Each row is followed by its band, which names the range that a hidden value of the row falls in. A new part has a new value, new ranges and new names.
[ -84  -53  -25  -36   77 -179  145   78   76  -78 -223  -35   -5 -321
  130  295  156  292  108   -9  -22  100 -232 -221 -166  264   62   22
  -57  -63 -340 -120  196 -227  -44]
Q
[-184   13  155  123  167  -30  -68  -30   21  -63 -112   24   13   -7
   45   45  -82   64  -49  107   30  117 -174 -167 -145  112 -145   46
    6  -64   57  -26  151   -9  -31]
P
[-158  -15  276  217  117  -27  -80  -87 -110  -70  -81  -78  108   22
  -46   66 -154   28 -136  150  -12   72  -78  -93 -121   56 -196   33
   57    3  149  -95  198  161  104]
T
[-105  -36  171    8  101 -107   18   47  222  -66   -6    8  -65 -131
   14 -153 -123  -71  -73   94  243   18 -213 -100 -108   72 -205   98
   16    0   15  -46   19 -116 -103]
U
[-174   19   98  115  209  -65   52   48  233   41  -74  -91  -73  -78
   36   -7  -72   45 -104   -1  433   68 -338  -78 -293  208  114   13
  -26 -167  -81 -282   65  127  131]
F
[ -37  -32  -29 -193 -104  -91   59   66  212  -70   95   16  -56  -99
  142 -186  -18  -90   63   30  172  -57  -59    3 -107 -105 -146  105
  -36   54 -150   83 -102 -102 -132]
Y
[-225   24  213  233  237  -40 -143  -49  -28 -130 -150    8   35  -23
   -2  136  -91  186  -57  123   -3  216 -152 -247 -163  205 -178   52
   42  -77  101 -114  262  -38  -10]
U
[-159   68  -37   57  -18   18  -77  -26  -48  -63   12 -156   68   57
   82  160   46  239    9  -27   77  128   66  -32 -244   50  131  -27
   21  -48  -84 -194  142  227  180]
S
[ -30  -31   54 -250  -28  -19  162   52  125  126  -59   26  -59  -78
   84 -157    7 -198  -92   75  -14 -128 -212    5   56  -79  -69  -19
   -2   75   35  268 -110  -82 -188]
P
[-155   28  -39  -26   97  -37    6    5 -113  -53 -241  -41   44 -125
  124  364  207  375   77    6 -265  198  -90 -245 -105  217  102  -67
   11  -33 -134   22  241 -134  -44]
Q
[-122   29   88  -78    3   70    1  -36   40   89   32    0   -1  157
   85 -202 -100 -214 -111   90   71  -71 -104   59  -75 -161  -89    0
   -3   15  143  181  -88  197  -17]
Y
[-116    7   38  -32   -1   -1    7  -30  -44   -7  -60  -15   51   26
  108   45    2   22   -4   64  -68   19  -64  -50 -109  -34  -53    6
  -17   -1  -28   84   61   83    2]
Y
[-112  -10  154   95   67   23  124  -64  -70  161 -121  -87   88   76
   44   37 -110 -150 -166   82   90 -115 -251   66 -171  -19   67  -46
  -56  -87   20  -47   54  392  214]
F
[-112  -47  336   77  207  -53  114   17  205  131  -72  -69  -65  -73
  -93 -232 -220 -275 -298  138  353  -93 -404   -2  -78   79 -124   11
   46  -27  200  -64  -30  112   24]
T
[-122   28  -19  -89  -15  -10  -21   18  118  -34   55  -33  -29   29
  123  -95   -3    7   18   16  152   32  -45  -18 -168  -48  -29   35
  -10   -9  -58   25  -36   52  -13]
Q
[-111   12    7  -46  -71  -14  -65  -23   42  -94   90  -10   30   68
  127  -98  -54  -23   43   53   78   14   43    2 -162 -126 -142   79
  -21   24  -47   48   -9   90   -3]
Y
[ -89   10  -23  -72  -48   -3   78  -13  -68   45  -80  -99   65  -13
  115  135   81   88   -7    5  -65   -7  -53   -6 -127   -5  108  -53
  -17   -1 -110   14   68  152   86]
F
[-140  -36  138   74  174 -151   -5   54  167 -136 -129   26  -52 -228
   36   69  -32  157    7   77  120  145 -236 -241 -141  235 -168   95
    7  -47  -88 -119  173 -255 -122]
U
[ -61   96 -141 -368 -185  140   44   52  168  178  214 -145  -87  185
  114 -311   68 -166 -108  -64  218 -109   66  218  -49 -259  203 -109
   59   97   96  182 -283  248   -4]
S
[-173   33   64  -27  155  -39  -66   32   85  -77 -124   23  -59  -95
   63   73   56  196   -3   57  -39  188 -142 -236  -69  174  -80    5
   53  -12   34   48  130 -231 -172]
P
[-140   54   39  -81  -13   89  -60  -49  -34   37   25  -12   22  173
  101 -103  -32  -77  -57   70  -42    6   -7   13  -75 -140  -63  -18
   18   28  127  186  -32  161  -22]
Y
[ -90   -2 -148 -235   20 -144   52  144  271 -124  -49  -10 -133 -280
  168   69  210  289  162  -65  108  155 -114 -211 -133  182   44   39
   -1    3 -291  -14   30 -402 -215]
Q
[-133    7  102  -45   97  -45  -33   31  122  -57  -54   11  -55  -82
   41  -45  -14   56  -42   75   46   97 -135 -149  -56   84 -136   34
   51   21   57   54   59 -161 -149]
U
[ -90   62  -72 -152  -50   74  106    4  -99  154 -117 -170   44    9
   78  199  173  154  -86  -40 -127    8  -45   16  -55   37  297 -169
   40   16  -23   33   67  188   89]
S
[ -56   -8  -75 -111   -1 -117  175  116  188   28  -89 -150  -51 -259
   78  161  133  209   -3  -76  219   29 -191  -58 -183  205  238  -40
  -13  -54 -274 -232   81  -43   53]
S
[-104   30   79  139 -128   61  -16 -111 -159   35   87 -175  180  209
   44   25 -152  -83 -109   51  119  -92   80  186 -247 -180   44   -2
  -31  -30    2 -173   74  595  350]
S
[-119   36  -66 -115  -57  -10  -61   16   83  -85   72  -34  -14   27
  145  -53   45   88   71    3   72   70   43  -40 -157  -61  -36   39
    2   22  -86   42  -14    4  -38]
Q
[-156   36   73  -15   65   24  -71  -33  -30  -30  -67   13   16   52
   76   20   -5   59  -30   85  -95   92  -60 -111  -70    6 -100    2
   28    8   89  119   85   -3  -77]
P
[  85   37 -309 -762 -231   68  401  192  131  385 -120 -159 -150 -207
  159   29  472   37  -78 -152 -234 -169 -129   93  251  -44  517 -309
   73  199 -107  446 -252 -200 -267]
S
[ -84   67 -106 -166  -84   24   63   58   90   74   33 -178  -27  -23
   75   46  114  132  -55  -72  143   20   -9   48 -131   23  255  -93
   40    9  -77  -96   -2  141   73]
S
[-138    6  171   51   57   -2  -70  -45   -3  -47  -14   -3   33   48
   20  -71 -119  -48  -88  124   11   39  -67  -64  -77  -30 -200   48
   36   27  135   53   74   61  -32]
U
[-193   76   33   -7  107   58  -73  -11   83   27   -2  -49  -38  117
   85  -67  -15   35  -62   22  158   95 -109  -53 -184   18   43  -23
   22  -61   75    4    3  136   32]
Q
[ -79   45  -40 -105  -94   47   83    1  -15  111    5 -167   40   51
   71   48   50   29  -88  -25   71  -48  -20   98 -126  -52  206  -93
   12    6  -38  -49    4  286  144]
S

Part 2:
[ 278   96 -101   18 -251  -17  -54  182  194  -55   37   38   71   82
 -343   70   64  -69  141   33 -211 -159 -130   93   85 -419  126 -190
 -141   20 -201    2  -32  -13  319]
zd
[ 201  132 -169 -103  -21  -25 -213   30  122   -2  -59  -71  -58  111
 -254   75   23  119  178  -78  -50   43   13  -64   44 -123   41 -155
   54   23 -308   49 -165   83   11]
zd
[ 215   80  -52   10 -360 -105  -70  -99   50  104  -52   10  245 -113
 -106  342  -19 -109  176  323 -244  -84 -347  -36   20 -429 -236  -91
  -50    0  107 -316    7 -151  238]
lt
[  99   56   -2 -130  147   -9  -90  -80 -141  -72   52 -167  -28 -163
  291  -95  144   33  -87  -81   86  118   43  -50  -64  216  -18  104
  270  -28  -87  148   57   81 -333]
cq
[ 359   -9  -78  -77  -47 -435  377  341  -61 -129   38  -30 -279    8
  236 -302 -217 -304  -47 -237   43 -140   16  181 -268  -15  495   62
  -76   27  -83  441  257  -34    8]
ng
[ 278  -11   45  -83  -49 -165  286   13 -166   36  -37  -45  -14  -58
  262  -15 -253 -188  -50  -15   21  -46 -130   51  -98   61   57  116
  -52   40  122   38  157   -4  -94]
ng
[ 289  268 -229  -32  305  105 -122  131  -18 -104  -24   21 -226  379
 -172   20    3  199  208 -536  184  222  149 -194  -33  149   48  -77
  150  111 -420  248 -215  340  -72]
zd
[ 206   96    0  -86   42  -45   75 -300 -283  184 -149  -38   90  -28
  296  327 -273    2  105   55   86  196 -228 -224  -91  158 -378  146
  120   70  203 -272  -13   50 -223]
lj
[ 282  -49  201  -56  -29   47  385  123 -137  -47   12  -94  114  -98
  259 -221 -174 -197 -291  -89    4 -176    6  117  142  181   11   82
  -86   27  122  154  136  143  -45]
cq
[ 285   32 -194  -48 -339 -618   78  258  130  -78  -24  -84 -159 -144
   56  -76  -58 -308  128   91 -178 -208 -124  116 -288 -405  338 -141
    6  -51  -72  266  170 -252  257]
lj
[ 292   48   25 -119  227 -133  307  120 -223  -67  -54 -120 -179   36
  376 -247 -237  -99 -157 -370  210   37  141  -34  -92  408  104  120
  108   60  -30  348   71  216 -248]
cq
[ 277  186 -222   87 -177 -185 -178  447  334 -306  102  -51 -105   61
 -329 -192  352 -123  111 -209 -185 -226   88   82  -13 -446  342 -366
   80  -42 -404  437  -38    9  465]
zd
[ 125   48  124 -101  160  266   23 -292 -301   79   40  -44  175 -102
  310  155  -13   78  -82   18  102  201 -154  -97   50  271 -301  259
  131   44  114 -217   63  143 -399]
cq
[  97  -16   93  -38 -249 -121  -66   15   36 -112   88 -195  212 -421
  212 -101  289 -207 -171  282 -206 -198 -118  110   36 -193  -24  -54
  159 -113   93   59  174 -155   56]
cq
[ 355   87 -366 -133 -120 -693   21  593  325 -235  -42 -148 -517  134
 -218 -438  -65 -170  145 -365  -51 -217  278  148 -266 -247  754 -313
   17  -31 -552  773  -14  -38  247]
lt
[ 432  104 -229  -44  -50 -355  192  610  268 -230  -22  -47 -373  292
 -292 -407 -142 -146   56 -492  -24 -246  265  150  -55 -157  610 -284
 -133   47 -479  670  -54  152  333]
zd
[ 176   21  132   22 -133   95  118  -56 -148  -42  129  -13  252 -224
  263   62  126 -165 -134  138  -98  -58 -232   55   32  -92 -160  142
   41  -14  183 -114  208  -19  -26]
cq
[ 381  -34   49  -73  -97 -432  489  354  -36 -101 -109 -162 -155  -60
  291 -381 -348 -359 -215 -214   11 -298  112  126  -72  113  283  -82
  -61   14   60  476  144   45  138]
ng
[ 365   97 -129    0 -171 -218  217   63  -81   81  -53  119  -29  144
    0  225 -295 -147  208  -45  -48    2 -263  -26 -162 -234    1   49
 -149   97   32  -90   74  -20  140]
lt
[ 206   78  -60  -22   18 -201   69   90 -132 -134  112  -50  -78 -139
  322  -93  124 -161  -20 -116   39   32  -76   17 -227   -4  126  118
  181  -11  -23  219  209  -22 -111]
cq
[  69   95 -178 -270  139 -123 -318 -335  -99  171 -179 -184 -124  -18
   55  218 -133  246  227   47  109  300  -14 -225 -107  189 -146   23
  256    6 -189 -118 -183   32 -438]
lj
[ 250  151 -134  -72   47   94  -42 -240 -175  193  -72  121   26  213
  -62  431 -233  146  298  -37   58  277 -265 -181  -72  -34 -241  142
  -37  126  -49 -341  -84  103 -169]
lt
[ 376   99 -119 -104  182    4  128  505  226 -222  -50 -100 -336  392
 -372 -463 -144   39  -44 -611   84 -168  421  111  176  138  522 -288
 -120   66 -569  645 -198  363  143]
zd
[ 152   78  -69 -260  228   19  -79 -378 -242  248 -229 -119  -73   98
  132  259 -376  234  153  -53  192  323  -41 -251  -30  374 -273  131
  128   85  -50 -203 -189  168 -489]
lj
[  94  147  -13  -74   20  378 -380 -184  106   29  -54 -110  213   42
 -332  200  189  250   93   66  -92   68  -17 -134  320  -53 -290 -197
  110    9 -223 -204 -282  172  -26]
zd
[  77   88  -41 -210   34  238 -330 -386  -31  230 -163 -115  152   31
 -206  351  -96  303  177  181  -27  205 -102 -186  203   61 -356  -39
   73   36 -134 -384 -280  108 -274]
lt
[ 151   -7  -86 -236   96  -77  -26 -252 -203  161  -34  -19 -141   14
  133  172 -232   87  167   56  108  249 -164  -10 -192  116  107  232
    2   49  -86 -157   77  -30 -460]
ng
[ 113   52  -57 -223   21  183 -240 -380  -69  261 -148  -51   95   70
 -185  365 -196  268  215  175   -7  228 -159 -139  126   42 -260   40
  -13   58 -123 -402 -204   77 -316]
lt
[  47  -53  164 -232  168  385  -69 -356 -229  133   40  -95  157 -105
  143   89  -42  201 -112  118   79  201  -76    7  179  307 -164  260
   32   21  -25 -258   13  146 -558]
cq
[ 142  -43 -128  -83 -181 -160  -86   59   -8  -96  312   99 -102 -163
   28   -1  265 -134  142  191 -133   37 -291  293 -312 -424  512  227
  -75  -43 -191   15  389 -270 -165]
cq

Next part:
[ -38   -9 -556 -230 -118   58  247 -194  -99   57 -526 -115  176  373
 -125 -483  -35  126 -420   13 -217 -229  -77  469  371 -161   86 -278
  108 -268  152 -309   66  295 -290]
<77>
[-286  129  181 -366  304 -367 -155  349 -205 -183 -264  -15  154  188
  358 -102   19 -114  -52  237  328  121 -292  -87  444  293 -228 -350
  -57  -23  -72 -451  135  196 -151]
<77>
[-122   27  -29 -212  680 -107 -176  126 -144  -72 -293 -173 -220  204
  480  -72  -16  -85 -202  427  317  118 -159   96  621  208   -6 -194
  301 -293  -33 -391  215  140   24]
<88>
[-152  -45  100   38   44   87 -256   33   76  -10  159   23 -195  101
   80  232  407  174  223   17 -140  165  275   58  -35 -427 -193   92
 -157   35 -339  267   34 -274 -108]
<93>
[  71   -2  203   54 -233  134  -94   65  -25   -7  301  292  -97  338
 -138   83  140  -63  253  -13  -98  315  317   77 -301 -352 -115  258
 -318  -94 -116  386  153 -245  -99]
<77>
[ 242  168  192 -154  -80 -179 -207 -207  171   59  357   59  135 -366
 -338  467 -243  249  395  -50 -120 -208  -33 -159 -190  -82 -127  493
   -9   54  100  -25   45   76  -90]
<92>
[-122 -102 -475 -284   -6 -197  102 -393   11 -136 -478 -258  175   88
   -2 -462  -43  291 -294  -36 -360 -267 -195  319  190 -129  160 -320
  207 -268   40 -394  -13  323 -331]
<89>
[-345  -15  293 -442  457 -612 -254   72  -78 -455 -260 -237  151  -82
  476 -255  130   47  155  107  267  120 -284 -308  252  328 -114 -497
   57  107  -72 -405   36  133 -159]
<91>
[-105  -52 -584 -234 -114  -36  182 -241 -100    1 -520 -140  189  261
  -68 -441  -94  217 -418   42 -289 -261 -136  440  292 -222  103 -273
  164 -353   19 -382   63  287 -320]
<93>
[ -36  -69  356  -21 -185 -132 -245  -19  -63 -191  380  162  -42  130
  -27  111   59   47  405  -49  -89  298  194 -113 -466 -340 -137  204
 -259 -109 -237  383  128 -267  -81]
<92>
[ -69  -19   82   50  -79  143 -169   59   37   29  174  141 -144  197
  -27  184  316  101  196   16 -135  187  302  104  -91 -427 -172  157
 -210  -20 -262  286   80 -260 -118]
<81>
[ -77  -22 -586 -222 -137   37  224 -181  -97   42 -531  -82  187  345
  -97 -458  -56  154 -442   45 -257 -228  -97  474  334 -203   91 -269
  107 -322   67 -363   76  286 -321]
<81>
[ 104   -1  209   84 -108  189 -109   15   93   16  298  248 -196  321
 -109  106  257  -66  253  -22 -157  325  334  111 -230 -283  -72  270
 -296  -32  -64  383  104 -204  -95]
<88>
[ 340  138   60  -50 -204  -30 -105 -190  135  117  374  284   76 -176
 -392  407 -403  143  262   66 -228  -86   42   11 -327 -179   -1  638
  -40 -223   60  -32  166   57 -128]
<93>
[-238   10 -104 -239  633 -172 -207  170 -226  -91 -353 -192 -148  143
  528  -44  -71    2 -240  464  329   60 -199   75  625   96  -58 -251
  339 -362 -194 -461  238   95   -6]
<81>
[ -44  -72  268   -4 -134  -79 -235  -52  -13 -146  323  127  -82  106
  -18  127  113   91  348  -39 -137  242  205  -55 -384 -359 -115  196
 -208 -100 -248  339  102 -246  -93]
<92>
[ -89  -96  262   -8   79  -77 -301 -131  114 -163  269  -41 -177  -12
   83  159  319  181  385  -64 -146  201  235  -89 -240 -325 -109  116
 -120   44 -242  326   19 -254  -75]
<89>
[ 350  150   34  -48 -205    0  -88 -169  142  138  362  305   78 -157
 -402  412 -396  130  236   84 -229  -90   48   38 -299 -176    1  646
  -47 -224   70  -51  170   66 -133]
<93>
[-258   -6  -27 -284  601 -295 -253  124 -252 -165 -307 -237  -93   62
  531  -48 -130   37 -164  422  333   40 -262   -8  533  117  -75 -265
  345 -351 -207 -449  223  107    0]
<93>
[ 309   89  189 -135   17 -152 -159 -375  371  -41  320   32   60 -410
 -332  300  -43  260  469 -133 -221 -135  113 -194 -272  -32   24  434
   -6  196  214   27  -24   32 -135]
<91>
[ -71  -44 -575 -229 -122   16  210 -217 -156   23 -519 -142  179  334
  -95 -474 -100  172 -420   39 -208 -243  -92  450  319 -232   92 -274
  161 -352   77 -304   89  254 -273]
<81>
[  19  -84  -65 -411   81 -339    5 -399 -452 -226 -236 -571  233   80
  -36 -498 -391  177   31 -115  338 -295 -196  -72  205  -69  -22 -301
  392 -225  322   75  125  127  113]
<92>
[ 318  106  183 -104 -169 -186 -169 -272  177   -6  432  203  102 -286
 -358  377 -391  177  377   -7 -247  -79  -20 -106 -435 -101   16  598
  -35 -158   77  -15  116   80 -125]
<92>
[  35 -124  332   -5  -47 -112 -219 -196  166 -258  342  122 -120   25
  -15   20  232   88  465 -106 -209  323  293 -138 -505 -266   13  182
 -221   26 -132  364   52 -264 -132]
<91>
[  42  -89 -121 -394   29 -314   37 -424 -439 -206 -244 -531  241  102
  -73 -517 -424  176  -11 -106  270 -296 -191  -21  166  -88   16 -274
  386 -281  326   54  134  146   87]
<92>
[ 383   31  121  -63  -49 -103 -117 -434  360  -57  359  162    3 -308
 -343  234 -191  203  398  -57 -336  -29  136  -91 -445  -86  161  544
    4  -46  176   23   64   31 -159]
<91>
[ 175  -17 -225 -282   -1   -3  201 -326 -311  -14 -296 -339  125  378
 -177 -552 -240    6 -160  -88  180 -202  -47  214  316  -35   66 -203
  241 -224  483   75  132  204   32]
<88>
[  60  -45 -146 -395  -28 -262   75 -331 -516 -140 -259 -472  278  172
 -116 -496 -486  136  -53  -71  347 -309 -182    9  228 -108  -36 -249
  365 -307  335   51  180  140  104]
<93>
[-373   -7  351 -444  396 -667 -308  143 -245 -453 -174 -215  165  -26
  505 -186  -59    8  144  166  331  142 -382 -311  194  289 -172 -439
   65  -65 -162 -381  109  134  -99]
<89>
[   2   -7   63  113   15  279 -126   29  199   94  160  161 -275  279
  -27  170  498   39  155   -5 -239  241  369  210   -9 -343 -100  180
 -254   66 -152  302   27 -203 -143]
<88>
[  25  -27 -524 -192  -35  114  250 -275  -10   59 -497 -155   71  405
 -115 -513   62   94 -403  -28 -268 -187  -37  498  376 -105  147 -260
  114 -228  242 -246   30  320 -272]
<88>
[ 377  170    3  -38 -233   54  -47 -158  154  184  342  322   79 -118
 -452  401 -374  117  215   67 -229 -105   79   69 -261 -183   -6  653
  -63 -195  115  -37  163   71 -138]
<81>
[ -18   10  100   73    5  233 -159   71   94   88  175  121 -219  238
  -26  201  409   57  195   10  -97  206  351  127   18 -362 -172  168
 -215   67 -167  325   58 -251  -81]
<77>
[  98 -147 -112 -372  134 -264   87 -525 -261 -281 -294 -535  175   82
  -55 -663 -202  169   63 -167  231 -207  -26  -64  140  -43  130 -344
  371 -107  432  104   86   83   49]
<91>
[  81 -130 -107 -373  116 -301   59 -508 -258 -282 -264 -500  184   62
  -46 -604 -258  173   50 -141  186 -212  -90  -54  107  -23  122 -306
  359 -160  383   47   87  119   25]
<91>

Part 4:
[   3   10   69  211 -115  131   -5  -11  -95  -16  -14   85  109  -52
  -36   48  111   94  -42  127  -81   16   70  -18   13   -8   39   76
 -104   19  -34  -31    2   60  -98]
bd
[-240  -10   16  123 -101   53   65  -17  -70   59    2   18   25   82
   -7   34  113  -94 -162  130  -55  -30    5   57  -67  -31  -13  -67
  -56  -70 -164  -74   49  -41  -18]
bd
[-107   36   15  161  -98  215  -98 -131  -65   76   -8   82   80 -120
 -100   58  202  173  -70   78 -111  -81   42 -127  115  -70   14   89
   95   82 -151 -108  127 -114    7]
dt
[  92  -82   17   92  -13  -36 -170   96 -193  -25   -7  -68  162 -101
   36  126  -56  273  -64  106   12   59   63  -60    1 -122  108    4
  -25  101  112  125  -97  302 -100]
bd
[-190    1   49  211    2  -97  110  275 -131 -243   21  -90  -31  103
   52  -12   11  136 -132  233  -39  138   -7   18 -228    5  -52 -178
 -154  -41   88  -65  -16  277 -194]
sr
[ 123  -61  169 -127  158  143 -303  -78   22  143 -200   -1  -71  -77
  -76 -125   -8  102    1  110   49  -72   76 -129   86  -12  -55   -7
  118   20  -10  123   60 -158   51]
rd
[-208    7   37  193 -109   32    9   64 -156  -31   33   20   12  -24
  -39    8  154  129  -67  130  -92   36   15  -79  -86  -29    9  -55
  -34   51  -45  -56   66  109 -219]
bd
[  14 -188   88 -182   31 -146 -146  -78   25  235 -127  -29 -125  138
   60  -17 -121 -391 -128  134  161  -68   54  133  -79   -8  -61 -129
  -30  -95  -72  280 -130  -51   62]
dt
[-121   -4    8  185  -79   39  133   63  -57  -61    6   -9  121  116
   50   96   14  -65 -195  170  -39   22   21  152  -76  -36   16  -39
 -166 -123  -86  -86  -47   76   69]
qj
[ 105 -196  -47  -81  -81 -162   10 -181  126  217  -56   13   16  223
  143  224 -188 -655 -273  147  185 -113   69  371  -29  -58  -28  -21
 -147 -194 -159  246 -287  -42  372]
qj
[  44   34  112  171  -78  261  -20  -74  -48   49  -84  117  159  -46
  -66    8  115   88  -46  114  -93  -36   88    1   96    6   49  127
 -103  -41  -98  -75   47  -98   15]
bd
[-119   30   74   66   76  212 -149   52 -141   11  -80  -59  138  -83
  -65  -36   84  408  -85   96  -87  -10   15 -151   69  -95   52  -28
   89   33  -49 -120  155  -15  -11]
dt
[  87   47   64  282 -147  209   90  -71    5  -48  -26  150  155  -11
  -32   97  105  -37  -76  154  -91  -13   95   87   61   26   19  165
 -190  -63  -82  -92  -37  -37   66]
qj
[  68   41   37  308 -193  186   79 -118    7  -33    7  178  123  -41
  -46  125  151  -65  -64  143 -101  -27   98   62   68   18    9  182
 -157  -18  -99  -80  -32  -36   41]
qj
[ -30 -128  -17 -148   45   17 -178 -179   47  256 -100  -48   21   66
   27  106  -66 -207 -216   86   98 -149   30   94   83 -120  -16  -43
  111  -68 -189  113  -42 -166  314]
dt
[  24   42   84  233    4  126   81   80   35 -195  -60   33   33   52
  -14    9   42   72 -112  231  -53   42   55   49  -21   47  -81   16
 -156  -75    7 -118   -6   16   65]
sr
[-303    2  166  232   18 -234   51  367 -118 -361   23  -36 -438   51
  -57 -265  174  170   52  313  -47  217  -15 -237 -391  171 -262 -308
  -84  128  218   -1   91  294 -635]
gj
[-151  -13  -71  223    8  -87  -12  128  -32 -252   64  -81  -89  -10
   -2  107   69  217 -166  229  -25   52  -10  -96  -77  -63 -130 -103
   45  114   53  -85    6  196  -12]
gj
[-249  -40  -54   54   -2  -76 -282    0 -157   15   72  -75 -161 -190
  -89   35  185  337  -42   83  -42  -21  -24 -344  -33 -146  -61 -114
  318  284    1   36  145  135 -223]
rd
[   8 -137  105 -315  260   17 -270  -69   85  230 -230 -135 -110  117
   27  -88 -165 -155 -175  125  167 -119   21   48   14  -67  -89 -168
  138 -137 -100  162    4 -212  301]
rd
[ -96  -10  -40   89   20  114 -208   10 -171   17    9  -85  159 -159
  -44  114   79  439 -111   68  -67  -26   12 -185   98 -184   82    5
  172  145  -30  -57   95  110    9]
dt
[   1   14  117  212  -60   77   55  121 -114 -110  -38   35   89   19
   -1  -14   45   99  -47  178  -62   83   67   26  -82   34   24    3
 -198  -49   43  -28  -24  144 -154]
qj
[ -16   53  105   45  109  274 -261  -69  -32   31 -113   20  -26 -186
 -150  -89  168  385   11   95  -86  -66   43 -282  129  -53  -48   48
  212  119  -48  -86  210 -154    3]
rd
[  58   69  169  113   12  377 -134 -104  -27   75 -150  114  122 -122
 -135  -88  155  245   10   96 -114  -64   90 -124  168   16   20  136
   11    1 -101 -113  155 -224   24]
dt
[-132  -17  -94  232   31 -101  -55  165  -72 -287   79 -116  -49  -57
    3  137   54  354 -165  219  -26   69  -12 -143  -60 -102 -104 -104
   80  166   99  -84    2  276  -24]
gj
[ 185 -217   29 -327  175 -107 -396 -207  119  299 -177  -80 -157    9
   31   49 -180 -272 -130   92  228 -162   61   13   78 -108  -93  -69
  215   11  -53  349 -124 -135  310]
rd
[-222   45   34  254 -147   88  212   16  -19  -61   23   72   32  134
    0   37  136 -156 -171  185  -95    8   15  132 -104   30  -43  -31
 -181 -136 -154 -162   30  -37   -4]
qj
[ 124 -217   29 -235   59 -140 -276 -162   51  285 -127  -44  -83   53
   59   77 -157 -325 -139   97  195 -118   68   90   29  -87  -41  -65
   84  -18  -66  333 -163  -51  196]
dt
[-460 -157   12 -184   86 -340 -164  133 -120  108    0 -190 -380  127
   26 -126   24 -120 -148  151  109   12  -80 -123 -305  -63 -160 -424
  201   55  -38  172   74  110 -268]
rd
[-178  -49  -95  -24   -7  121 -116 -187   13  195  -24  -49  110   18
   -9  168   48  -32 -264   60   -1 -165   -4   41  130 -179   13  -12
  170  -34 -266  -74   63 -186  350]
dt
